Here is a tiny trained network, its code and every weight. The questions are about switching its units off for an input and a target symbol, where a switched-off unit gives its printed mean instead of its output.

import numpy as np


def w(rows, s, z=0):
    codes = np.array(rows[::2]) - 128.0
    scale = np.full(codes.shape[1], s)
    scale[-1] = z or s
    return codes * scale


def f(y):
    return np.maximum(y, 0)


def softmax(a):
    e = np.exp(a - a.max(-1, keepdims=True))
    return e / e.sum(-1, keepdims=True)


def log_softmax(a):
    a = a - a.max(-1, keepdims=True)
    return a - np.log(np.exp(a).sum(-1, keepdims=True))


def net(x, mask):
    ids = ['Φαβζηθ'.index(c) for c in x.split()]
    T = len(ids)
    res = E[ids] + P[:T]
    r = res
    for j in range(3):
        rows = slice(2 * j, 2 * j + 2)
        q, k, v = (r @ M[0][rows].T for M in (Q, K, V))
        z = softmax(np.where(np.tri(T) > 0, q @ k.T / 2**0.5, -1e9)) @ v
        o = O[0][rows]
        res = res + np.where(mask[j], z, o[:, -1]) @ o[:, :-1]
    y = f(res @ A[0][:, :-1].T + A[0][:, -1])
    res = res + np.where(mask[3:11], y, B[0][:, -1]) @ B[0][:, :-1]
    return log_softmax(res[-1] @ U[:, :-1].T + U[:, -1])


Q, K, V, O, A, B = {}, {}, {}, {}, {}, {}
E = w([
[177,132,89,109,146,200,194,95],'Φ',
[79,112,101,155,31,141,197,181],'α',
[86,26,197,148,95,121,121,167],'β',
[161,50,56,60,124,120,99,83],'ζ',
[82,32,46,118,198,181,179,211],'η',
[59,123,116,156,186,248,91,142],'θ',
],0.018)
P = w([
[158,44,103,246,135,88,2,128],'0',
[163,128,115,93,69,177,102,131],'1',
[145,145,106,84,81,157,123,133],'2',
[142,141,114,84,88,155,142,127],'3',
[132,130,124,85,94,156,148,124],'4',
[129,121,132,86,107,159,159,127],'5',
[110,118,134,87,110,151,171,114],'6',
[90,118,123,97,107,163,162,114],'7',
[92,119,115,104,104,165,173,126],'8',
[87,118,113,100,102,163,174,134],'9',
[97,114,124,106,96,173,171,146],'10',
],0.009)
Q[0] = w([
[166,54,81,93,183,252,150,187],'h1',
[106,86,127,145,109,187,166,139],'h1',
[121,113,173,90,94,141,117,53],'h2',
[96,108,105,124,81,229,188,140],'h2',
[129,110,201,191,91,167,104,64],'h3',
[160,199,155,180,154,69,78,143],'h3',
],0.011)
K[0] = w([
[190,124,79,239,105,101,74,127],'h1',
[171,68,71,181,137,48,67,177],'h1',
[137,185,106,153,144,53,2,193],'h2',
[133,185,190,216,202,62,83,91],'h2',
[95,16,171,58,169,99,36,150],'h3',
[82,172,134,15,116,213,233,137],'h3',
],0.0071)
V[0] = w([
[172,104,167,2,107,206,159,113],'h1',
[102,142,181,135,49,124,102,76],'h1',
[142,122,142,215,169,121,35,172],'h2',
[40,127,157,76,127,111,104,131],'h2',
[137,119,115,33,175,82,8,107],'h3',
[82,204,138,115,82,243,111,152],'h3',
],0.009)
O[0] = w([
[235,57,46,153,244,77,119,231,11],'h1',
[123,102,157,181,102,247,202,200,2],'h1',
[16,164,92,225,110,82,124,200,197],'h2',
[206,219,116,1,222,49,157,115,94],'h2',
[221,127,224,171,141,58,115,182,128],'h3',
[66,5,221,193,221,47,107,17,8],'h3',
],0.0053,0.0076)
A[0] = w([
[83,200,82,99,160,128,138,133,50],'n1',
[50,13,132,145,103,172,91,72,68],'n2',
[182,186,99,226,98,128,82,65,67],'n3',
[63,197,245,146,70,111,111,90,105],'n4',
[65,120,163,193,7,25,71,166,255],'n5',
[35,181,158,124,254,224,66,90,164],'n6',
[170,41,129,166,35,161,67,42,244],'n7',
[70,133,104,210,172,76,66,191,65],'n8',
],0.0069,0.0015)
B[0] = w([
[158,71,207,75,171,172,89,33,203],'n1',
[126,189,204,204,141,150,135,33,254],'n2',
[253,67,170,159,195,178,200,69,143],'n3',
[147,199,221,101,101,191,164,111,177],'n4',
[107,140,196,57,177,87,97,163,232],'n5',
[202,141,86,196,185,52,102,242,200],'n6',
[96,46,104,156,219,57,108,111,187],'n7',
[57,120,144,102,85,230,121,141,163],'n8',
],0.0073,0.0079)
U = w([
[96,4,80,178,137,112,120,158,250],'Φ',
[71,108,107,167,59,142,128,154,114],'α',
[146,68,168,66,141,149,1,99,65],'β',
[112,106,193,189,128,29,179,147,133],'ζ',
[208,148,142,199,162,105,80,200,66],'η',
[208,91,191,203,93,172,180,47,105],'θ',
],0.0069,0.0022)

Each question gives the input, a string of symbols that net reads in full, and the target symbol t.
The units are the heads (2 rows each of Q, K, V and O) and the neurons (one row each of A and B). Each row of codes is followed by its name. A weight is (code - 128) times the scale printed after its matrix; where a second scale follows, it is the last column's (O, A, B and U).
mask holds one flag per unit, heads first, then neurons. A switched-off unit (its flag False) gives its mean, the last column of its rows in O or B, instead of its output. The means were averaged over made-up inputs and are rounded, as every weight is.
A unit's drop is (log p(t) with every unit on - log p(t) with that unit switched off) / (log p(t) with every unit on - log p(t) with every unit switched off).
The circuit of an input: a set's keep is (log p(t) with only the set's units on - log p(t) with every unit switched off) / (log p(t) with every unit on - log p(t) with every unit switched off). Starting from all 11 units, units are removed one at a time, each time the one whose removal leaves the highest keep (on an exact tie, the one counted first), for as long as the keep stays at least 0.8.
circuit, biggest first: the units of the circuit, biggest drop first
top k neurons: the k neurons with the biggest drops, biggest first
which heads matter: for each layer, one digit per head in row order, 1 if its drop is at least 0.15 and else 0, layers parted by /
drop of u: that unit's drop, to one decimal
input ζ α η β, target η: circuit, biggest first => [h3]
input η Φ η β η β β η, target β: circuit, biggest first => [h1, h2]
input η β η, target β: circuit, biggest first => [h1, n1]
input ζ ζ Φ, target η: top 2 neurons => [n2, n1]
input α η Φ β η η, target θ: circuit, biggest first => [n2, h1, h3]
input θ η Φ η α η η ζ, target ζ: which heads matter => 011
input θ η η Φ η, target ζ: which heads matter => 101
input Φ Φ Φ, target Φ: which heads matter => 110
input α ζ β η Φ η η η Φ η, target θ: circuit, biggest first => [n2, h1, h2]
input θ η β Φ β η η Φ η, target ζ: top 3 neurons => [n2, n6, n1]
input α η η η η ζ Φ η Φ Φ β, target θ: top 3 neurons => [n2, n4, n6]
input Φ β ζ β, target Φ: top 3 neurons => [n7, n4, n1]
input Φ α η Φ η Φ ζ η Φ, target Φ: top 2 neurons => [n7, n4]
input α η α Φ Φ Φ η Φ β, target θ: top neuron => [n2]
input Φ α η α ζ η η α, target Φ: drop of n1 => 0.0
input θ η Φ β, target ζ: drop of n2 => 0.2
input ζ η ζ β ζ Φ η Φ θ β α, target η: drop of h3 => 0.8
